Each row has a name. Each piece below is followed by the name of the row it came from, unless a question asks for something else. Each question is about the rows just above it. Places in a row count from 0.

Columns, left to right: Y A T J
[  1  -2  -2 -35] = Q_580
[ 2  3 -2  1] = Q_95
[18 -7 -2  0] = Q_497
[ 21 -57  -6   5] = Q_410
[-11   1  -1  -6] = Q_256
[ 0  0 -5  2] = Q_788
[  6   4 -11   5] = Q_320
[ 2  2 -3  3] = Q_403
[ 18  -1 -56   0] = Q_221
Row and place of [6] in the named rows: | Q_320, 0
[-57] is at row and place | Q_410, 1

Columns, left to right: W V L X H Z B P C
[ 50 -35  20  20  -9 -34 -35 -35 -35] = Q_497
[-40  29  11 -34  -9  -6 -25 -42 -47] = Q_256
[ 0  0  7 -1  0  5 19  1 -4] = Q_580
[1] is at row and place | Q_580, 7
How many times does Q_497 hold [-35]? | 4

Columns, left to right: Q U E D F S R N G K
[  0  -1  -3 -29 -17  -5  -7  -6  -3  -6] -> Q_256
[-30  41 -30 -57 -30 -30 -33   6   6 -52] -> Q_410
[ -2 -20   0 -24 -16  11 -20  -4  -3 -16] -> Q_580
Which column holds [-1 41] top down? | U
Times [-2] occurs in Q_580: | 1
Row and place of [-29] in the named rows: | Q_256, 3
Times [-3] occurs in Q_580: | 1
Row and place of [-2] in the named rows: | Q_580, 0
Times [-30] occurs in Q_410: | 4

Columns, left to right: beg dotim lipi zel nud vugaf topu
[ 37  17 -15  14  27 -39 -16]  Q_320
[ 13  15 -12  10  45  -9 -38]  Q_221
[-30  15 -12  10  45 -39  49]  Q_95
Which column holds this, read top down? [-39  -9] | vugaf
[14] is at row and place | Q_320, 3

Columns, left to right: delu Raz mapi bolif dozoz
[ -1  39  16 -60 -30] -> Q_328
[-6 -6 15 15 -6] -> Q_513
[-11  -6  -5  -2  -2] -> Q_403
[ -6 -16 -26 -42  44] -> Q_221
[-11  -4   0   0  -8] -> Q_410
Which column holds [ -5 -26] top down? | mapi
[-42   0] is in which column, read top down? | bolif
Count of [15] in Q_513: | 2

Columns, left to right: luba sefuz Tosi Dakal
[-33 -60  30 -35] = Q_320
[-29 -57  24 -34] = Q_403
[-23 -30   9 -14] = Q_221
[ 11  -5 -13 -23] = Q_410
[-33 -31   3   2] = Q_497
[-24 -25   5 -19] = Q_588
[-12  -4   3 -14] = Q_513
[-17 -17  -2 -17] = Q_256
[-17 -52   6 -27] = Q_580
[-16 -37 -34  -9] = Q_95
[-19 -55   8 -27] = Q_328
[-36 -21  -2 -22] = Q_788
[ -9 -27 -22] is in which column, read top down? | Dakal
Where in the named rows is [-5]? | Q_410, 1
Which column holds [-23   2 -19 -14 -17 -27  -9] top down? | Dakal
Count of [-17] in Q_256: | 3
[-27  -9] is in which column, read top down? | Dakal
Count of [-35] in Q_320: | 1

Columns, left to right: vofif vov lub nedib Kuf did Gusi Vorad tolo zus
[ 61   2  24  24 -21 -10  13  39  28  56] -> Q_788
[ 39   2   5  24 -21 -10  13  39  28  56] -> Q_497
[  6   6   5  19 -20  31  53  59   6  49] -> Q_588
Row and place of [49] in the named rows: | Q_588, 9
[28 28] is in which column, read top down? | tolo
Which column holds [39 59] top down? | Vorad

Columns, left to right: tupif Tase Diga mifos gilab
[24 -4 33  7  3] -> Q_256
[33 16 33 34 33] -> Q_513
[ -2 -15  39 -18  35] -> Q_403
[  2   4  25 -11   5] -> Q_328
[-35   5  -1   5   5] -> Q_497
[-35   5  -1 -11  -7] -> Q_580
[  2   4  25 -11 -22] -> Q_95
[ 34  -7  -9  -7 -16] -> Q_588
Times [34] occurs in Q_513: | 1
How many times does Q_513 hold [33]? | 3
How many times does Q_588 hold [34]? | 1
Which column holds [-15   4] top down? | Tase
Which column holds this, read top down? [4 5] | Tase

Columns, left to right: Sedif Guv Subu paka Fas lif Pote paziz pidi
[-22   8   4  -8  14 -12 -12 -17 -27] -> Q_410
[ -2  -5   8 -12 -11   0  11  25 -20] -> Q_588
[ -9   9  -9 -12   1  -9  -9   0 -27] -> Q_580
[ 44  -1   1   6   1 -16 -10  -6 -34] -> Q_95
[-15   3  -4  -5   1   4   3   1  11] -> Q_221
[ -1   0  -1  -3  -2   1 -15   0   4] -> Q_513
[-12  11  -9] is in which column, read top down? | Pote
Where in the named rows is [-16]? | Q_95, 5
Times [-9] occurs in Q_580: | 4
Which column holds [ -9 -10] top down? | Pote
Which column holds [ -8 -12 -12] top down? | paka
q: [ -1   0  -1  -3  -2   1 -15   0   4] | Q_513

Columns, left to right: Gibu fune sel Tatu Nofa
[  0  33 -26  30 -20]  Q_788
[-11 -22 -18   1 -13]  Q_95
[ -7   1 -30  13 -27]  Q_588
[ -8 -10  -7  -8 -10]  Q_221
[ 11  10  44 -48   6]  Q_403
[55  2 12 18 37]  Q_513
[ 11 -48  26 -30  37]  Q_410
[-10   6  37  37] is in which column, read top down? | Nofa
[-10   6] is in which column, read top down? | Nofa
How many times does Q_95 hold [-13]? | 1
Which column holds this, read top down? [-27 -10   6  37] | Nofa
[-27] is at row and place | Q_588, 4

Columns, left to right: Rar Midep mog zegog Bepos
[  2  58   6 -13 -15]  Q_320
[-11   3 -11 -43   9]  Q_497
[ -1 -35  -6 -55 -57]  Q_328
[ -2 -30 -42 -13 -17]  Q_403
[-43 -43   8 -43  -9]  Q_788
How many times does Q_497 hold [3]? | 1
Times [-14] occurs in Q_320: | 0
[-1] is at row and place | Q_328, 0
Count of [-43] in Q_788: | 3

Columns, left to right: beti Ruz nono kekil zupe zot nama Kop
[-38 -18   3 -33 -38 -38 -52 -27]  Q_588
[ 26 -31  -1 -52 -39  40  52  18]  Q_256
[  3 -18   3   3 -53 -23 -20 -53]  Q_328
[ 26 -31  -1 -24 -39  40  52  18]  Q_513
Times [-38] occurs in Q_588: | 3
Which column holds this, read top down? [ 3 26] | beti
[-39 -53 -39] is in which column, read top down? | zupe
Where in the named rows is [-24]? | Q_513, 3
How many times does Q_328 hold [-53]? | 2
Which column holds this, read top down? [26  3 26] | beti

Columns, left to right: nule sose gobu Zige govus
[ 17   4 -25   0  32]  Q_95
[ 27 -30  24  45 -16]  Q_320
[ 45 -31  -2  36  10]  Q_588
[-21  26 -21  54 -20]  Q_580
[ 50  14 -21  23 -30]  Q_410
[  5 -10  24  18  33]  Q_403
[ 4  8 -8 -1 36]  Q_497
[ 38 -16 -50  15  13]  Q_513
[ 26  -9 -51   9  22]  Q_788
Row and place of [5] in the named rows: | Q_403, 0
Which column holds [-31  26  14 -10] top down? | sose
Which row holds [  5 -10  24  18  33]? | Q_403
Where in the named rows is [13]? | Q_513, 4
[-25  24  -2 -21 -21  24  -8 -50] is in which column, read top down? | gobu

Columns, left to right: panis sek tugav pud Faso gos desed Gafe kavis naz
[  1  49  34 -13 -29  30   2  -5  -2 -17] -> Q_95
[ 22 -14   8  29   0   3  25  18   2   2] -> Q_588
[  2  -9  -2  10   2 -11  24 -37 -48 -11] -> Q_256
[ 20 -27  -5  -5  28  39  10  -1   3  -5] -> Q_410
[ -4 -14   1  11   2 -12  36 -34 -56 -12] -> Q_580
Row and place of [28] in the named rows: | Q_410, 4
Which column holds this, read top down? [20 -4] | panis

Columns, left to right: Vasa gatak pez bobu Simo
[ 4 18  3 25  2] -> Q_320
[24  1 14  7 -2] -> Q_513
[ 3  2 -5 -8  4] -> Q_580
[-28 -51   1 -28 -20] -> Q_588
[  4 -19  -8  -3  -3] -> Q_497
[-31 -10 -18 -17   0] -> Q_788
[  0 -10   2  -7   3] -> Q_221
[ 4 18  3  0 12] -> Q_95
[-1  3 -1  2  4] -> Q_328
[ 41 -21 -17  51  32] -> Q_256
[-28  -3] is in which column, read top down? | bobu
Which column holds this, read top down? [  4  24   3 -28   4 -31   0   4  -1] | Vasa
Count of [-20] in Q_588: | 1
q: [ 3  2 -5 -8  4] | Q_580
[ 18   1   2 -51 -19 -10 -10  18   3] is in which column, read top down? | gatak

Columns, left to right: Fevon Ves lako Sito Pok nado
[  5 -18  10  22  -6  22] = Q_328
[ 44  -5   1 -27   4  20] = Q_403
[ 9 22 -9 20 13 17] = Q_588
[44  4  1 31  4 20] = Q_256
Count of [-6] in Q_328: | 1
[-9  1] is in which column, read top down? | lako
[-6  4 13] is in which column, read top down? | Pok
q: [ 44  -5   1 -27   4  20] | Q_403
Which column holds [-27  20  31] top down? | Sito
Which column holds [-5 22] top down? | Ves

Columns, left to right: zimiv Nen Dol nid
[ 2 -9  5 -4]  Q_328
[ 1  0 -2 -9]  Q_320
[-19   1   8  37]  Q_588
[-3 -4  2 -4]  Q_256
[  7   7 -14 -32]  Q_410
[ 33 -31  47 -31]  Q_95
[ 7 11 -2  1]  Q_513
[-13   9 -10 -10]  Q_221
[11 -7  0  1]  Q_788
[-2 -6  6 -1]  Q_403
[ 46  -7 -42  36]  Q_497
[ -4  20  -9 -20]  Q_580
[-42] is at row and place | Q_497, 2
[  7 -13  11  -2  46  -4] is in which column, read top down? | zimiv
Which column holds this, read top down? [ -2 -10   0   6] | Dol
Row and place of [-1] in the named rows: | Q_403, 3
Which column holds this, read top down? [  1 -19] | zimiv

Columns, left to right: Fem niv Belut Ranif rodo nav meb Bif
[-14  10  33  17 -18 -32  -2 -21] -> Q_410
[-55   9 -13 -20  17  28  29 -24] -> Q_497
[-55   9 -13 -20  17  28 -20  14] -> Q_320
[ 31   0  17  16 -15 -28  18 -16] -> Q_588
[ 28   0  18  32 -15 -29  17 -17] -> Q_788
Which column holds this, read top down? [9 0] | niv
Where in the named rows is [31]? | Q_588, 0

Columns, left to right: dasu Timi foze farez Meke let tig sug degul Tet
[  9  -2  -6 -13   2  12  12   0  -5  -2] = Q_497
[ 40  -2   3 -33   0  29 -24 -36  -9  49] = Q_95
[-1 -7 -3 -1 -2 -1 -4 -3  5 -3] = Q_403
[ -2   1  -2  48  -3  25 -37 -55  -7 -47] = Q_580
[ 41   2   3 -19   1 -12  36  55  -2 -34] = Q_221
[ -2  -2  -2  -2  -2  25 -37 -55  -7 -47] = Q_788
[-28   8   1  10   4 -23   7  18   0  12] = Q_328
[-9  0 -2  9 -3 -2  2  8  2  2] = Q_320
Row and place of [-28] in the named rows: | Q_328, 0
Where in the named rows is [48]? | Q_580, 3
Row and place of [-23] in the named rows: | Q_328, 5
[55] is at row and place | Q_221, 7
Count of [-2] in Q_788: | 5
Where in the named rows is [-5]? | Q_497, 8

Columns, left to right: kesu rolu Mada lazuz sako rup
[ 2 28 28  2 28  2] = Q_320
[ 0  2 -3 -1  0  4] = Q_497
[  6 -30 -20  34  -3  11] = Q_588
[ 5  4 -4  3  3 -1] = Q_580
[-11 -10  13  14 -10   5] = Q_513
[  3 -10  13  14 -12   4] = Q_788
[ -1  16  -8  18   3 -26] = Q_328
How many times does Q_320 hold [2]? | 3
Count of [2] in Q_497: | 1
q: [ 0  2 -3 -1  0  4] | Q_497

